Here is a tiny trained network, its code and every weight. The questions are about switching its units off for an input and a class, where a switched-off unit gives its printed mean instead of its output.

import numpy as np


def w(rows, s, z=0):
    codes = np.array(rows[::2]) - 128.0
    scale = np.full(codes.shape[1], s)
    scale[-1] = z or s
    return codes * scale


def norm(h):
    return h / np.sqrt((h * h).mean(-1, keepdims=True) + 1e-5)


def f(y):
    return np.maximum(y, 0)


def log_softmax(a):
    a = a - a.max(-1, keepdims=True)
    return a - np.log(np.exp(a).sum(-1, keepdims=True))


def net(x, mask):
    res = np.array(x, float).reshape(1, 8) / 4 @ E
    u = 0
    for l in range(3):
        y = f(norm(res) @ A[l][:, :-1].T + A[l][:, -1])
        res = res + np.where(mask[u : u + 5], y, B[l][:, -1]) @ B[l][:, :-1]
        u += 5
    return log_softmax(norm(res)[-1] @ U[:, :-1].T + U[:, -1])


A, B = {}, {}
E = w([
[67,71,174,166,168,206,115,119,207,125,209],'x0',
[114,90,165,86,122,134,188,154,102,180,101],'x1',
[189,50,179,254,124,159,172,179,118,73,168],'x2',
[194,82,82,121,164,119,96,28,136,102,84],'x3',
[189,151,152,106,175,160,76,55,121,24,87],'x4',
[175,78,107,64,130,110,125,191,173,116,137],'x5',
[68,88,151,144,28,104,76,68,49,175,201],'x6',
[104,114,114,215,103,95,201,103,66,82,61],'x7',
],0.007)
A[0] = w([
[183,119,153,255,137,173,134,137,65,139,108,186],'0.n1',
[105,116,127,145,102,106,52,55,118,107,101,3],'0.n2',
[96,95,93,147,124,125,41,86,162,93,181,38],'0.n3',
[86,73,187,112,33,79,51,134,164,99,116,84],'0.n4',
[237,117,90,175,178,129,103,159,104,84,65,89],'0.n5',
],0.009,0.0027)
B[0] = w([
[52,83,198,188,127,102,129,137,137,131,112,254],'0.n1',
[93,143,198,134,254,157,204,157,122,146,123,188],'0.n2',
[160,148,93,124,98,184,51,70,107,141,171,193],'0.n3',
[87,207,137,42,98,176,160,180,68,111,128,177],'0.n4',
[92,178,104,129,98,72,183,45,226,170,246,230],'0.n5',
],0.0093,0.0079)
A[1] = w([
[111,162,74,87,168,118,83,168,106,224,98,227],'1.n1',
[216,130,126,57,125,81,195,63,131,144,92,164],'1.n2',
[117,133,133,105,203,153,182,255,213,162,175,36],'1.n3',
[100,52,115,28,162,155,181,125,93,100,60,38],'1.n4',
[190,115,110,157,178,164,167,112,154,102,136,253],'1.n5',
],0.0071,0.0031)
B[1] = w([
[157,110,226,221,98,199,159,110,124,143,97,253],'1.n1',
[150,145,123,150,71,104,51,158,169,176,175,211],'1.n2',
[70,135,93,40,226,183,158,122,84,151,223,236],'1.n3',
[198,198,139,115,86,133,9,112,85,146,91,158],'1.n4',
[140,103,112,79,36,136,149,118,119,61,60,225],'1.n5',
],0.011,0.0047)
A[2] = w([
[171,155,176,147,118,112,111,125,136,115,26,129],'2.n1',
[86,139,160,109,139,139,167,159,161,82,149,34],'2.n2',
[182,171,50,117,107,50,140,93,169,99,162,76],'2.n3',
[165,99,189,142,152,126,74,110,178,2,172,174],'2.n4',
[135,50,81,128,67,150,150,171,115,164,180,251],'2.n5',
],0.0093,0.0024)
B[2] = w([
[202,83,101,125,92,89,67,131,128,78,91,176],'2.n1',
[98,194,151,138,144,206,120,119,99,155,112,206],'2.n2',
[131,158,8,93,138,122,138,136,171,254,131,224],'2.n3',
[27,79,116,137,102,46,157,168,85,104,16,254],'2.n4',
[174,48,132,186,114,91,82,61,120,61,6,237],'2.n5',
],0.0097,0.0055)
U = w([
[50,88,161,196,124,105,200,130,107,104,87,198],'0',
[199,113,96,147,209,117,126,160,166,71,167,2],'1',
[143,135,9,110,120,26,135,114,244,148,116,100],'2',
[213,143,153,146,75,140,35,134,136,146,108,177],'3',
[107,178,134,64,168,209,144,146,115,169,197,109],'4',
],0.014,0.0047)

Each question gives the input, the list of numbers given to net, and the class t.
The units are the neurons (one row each of A and B). Each row of codes is followed by its name. A weight is (code - 128) times the scale printed after its matrix; where a second scale follows, it is the last column's (A, B and U).
mask holds one flag per neuron, layer by layer. A switched-off neuron (its flag False) gives its mean, the last column of its row in B, instead of its output. The means were averaged over made-up inputs and are rounded, as every weight is.
A unit's drop is (log p(t) with every unit on - log p(t) with that unit switched off) / (log p(t) with every unit on - log p(t) with every unit switched off).
The circuit of an input: a set's keep is (log p(t) with only the set's units on - log p(t) with every unit switched off) / (log p(t) with every unit on - log p(t) with every unit switched off). Starting from the 12 units with the biggest drops (on a tie, the unit counted first), units are removed one at a time, each time the one whose removal leaves the highest keep (on an exact tie, the one counted first), for as long as the keep stays at least 0.8.
circuit, biggest first: the units of the circuit, biggest drop first
k most important neurons: the k neurons with the biggest drops, biggest first
k most important neurons of layer l: the k neurons of layer l with the biggest drops, biggest first
drop when u is switched off: that unit's drop, to one decimal
input [2,-7,4,-3,8,-2,-3,-5], class 2: circuit, biggest first -> (0.n5; 1.n1)
input [7,-7,-5,8,0,-3,-2,-7], class 3: circuit, biggest first -> (0.n5; 1.n3)
input [5,0,-4,-8,-6,7,-6,4], class 4: most important neuron of layer 1 -> (1.n3)
input [7,-3,-8,-1,0,6,3,-8], class 3: circuit, biggest first -> (0.n2; 0.n5)
input [7,-2,-8,5,-2,-7,7,7], class 4: 2 most important neurons of layer 0 -> (0.n1; 0.n3)
input [7,-4,0,8,8,4,4,-4], class 0: 4 most important neurons -> (2.n4; 0.n2; 1.n2; 1.n3)
input [-4,2,-3,1,6,-5,-3,-5], class 2: 2 most important neurons -> (0.n5; 2.n3)
input [-8,7,0,-7,5,-5,-4,2], class 2: 2 most important neurons of layer 1 -> (1.n1; 1.n2)
input [-1,7,4,4,-6,4,-3,-5], class 4: 4 most important neurons -> (1.n3; 0.n3; 2.n4; 2.n1)
input [5,6,-7,0,0,-4,5,0], class 4: 2 most important neurons of layer 0 -> (0.n1; 0.n4)
input [-6,-7,-2,-1,-6,3,0,-1], class 3: 2 most important neurons -> (1.n1; 0.n5)
input [2,7,-6,4,8,-7,6,4], class 3: 2 most important neurons -> (1.n4; 0.n5)
input [-8,2,-7,2,-8,-1,5,7], class 3: 2 most important neurons of layer 2 -> (2.n4; 2.n1)
input [-1,6,-5,-8,-4,7,-7,1], class 4: most important neuron -> (1.n3)
input [-8,8,-2,-2,-5,2,5,2], class 3: 2 most important neurons -> (0.n5; 0.n1)
input [0,8,-6,7,8,-5,-4,-8], class 3: 2 most important neurons of layer 1 -> (1.n1; 1.n4)
input [-5,-2,-6,-8,5,2,-3,1], class 3: 2 most important neurons -> (1.n1; 0.n5)
input [8,4,-2,0,-3,4,-3,5], class 4: drop when 1.n3 is switched off -> 1.2
input [2,5,7,7,7,7,-7,2], class 2: drop when 0.n5 is switched off -> 0.3
input [-7,5,6,0,0,3,-5,4], class 2: drop when 0.n5 is switched off -> 0.6
input [-3,0,0,6,5,5,5,3], class 2: circuit, biggest first -> (0.n5)
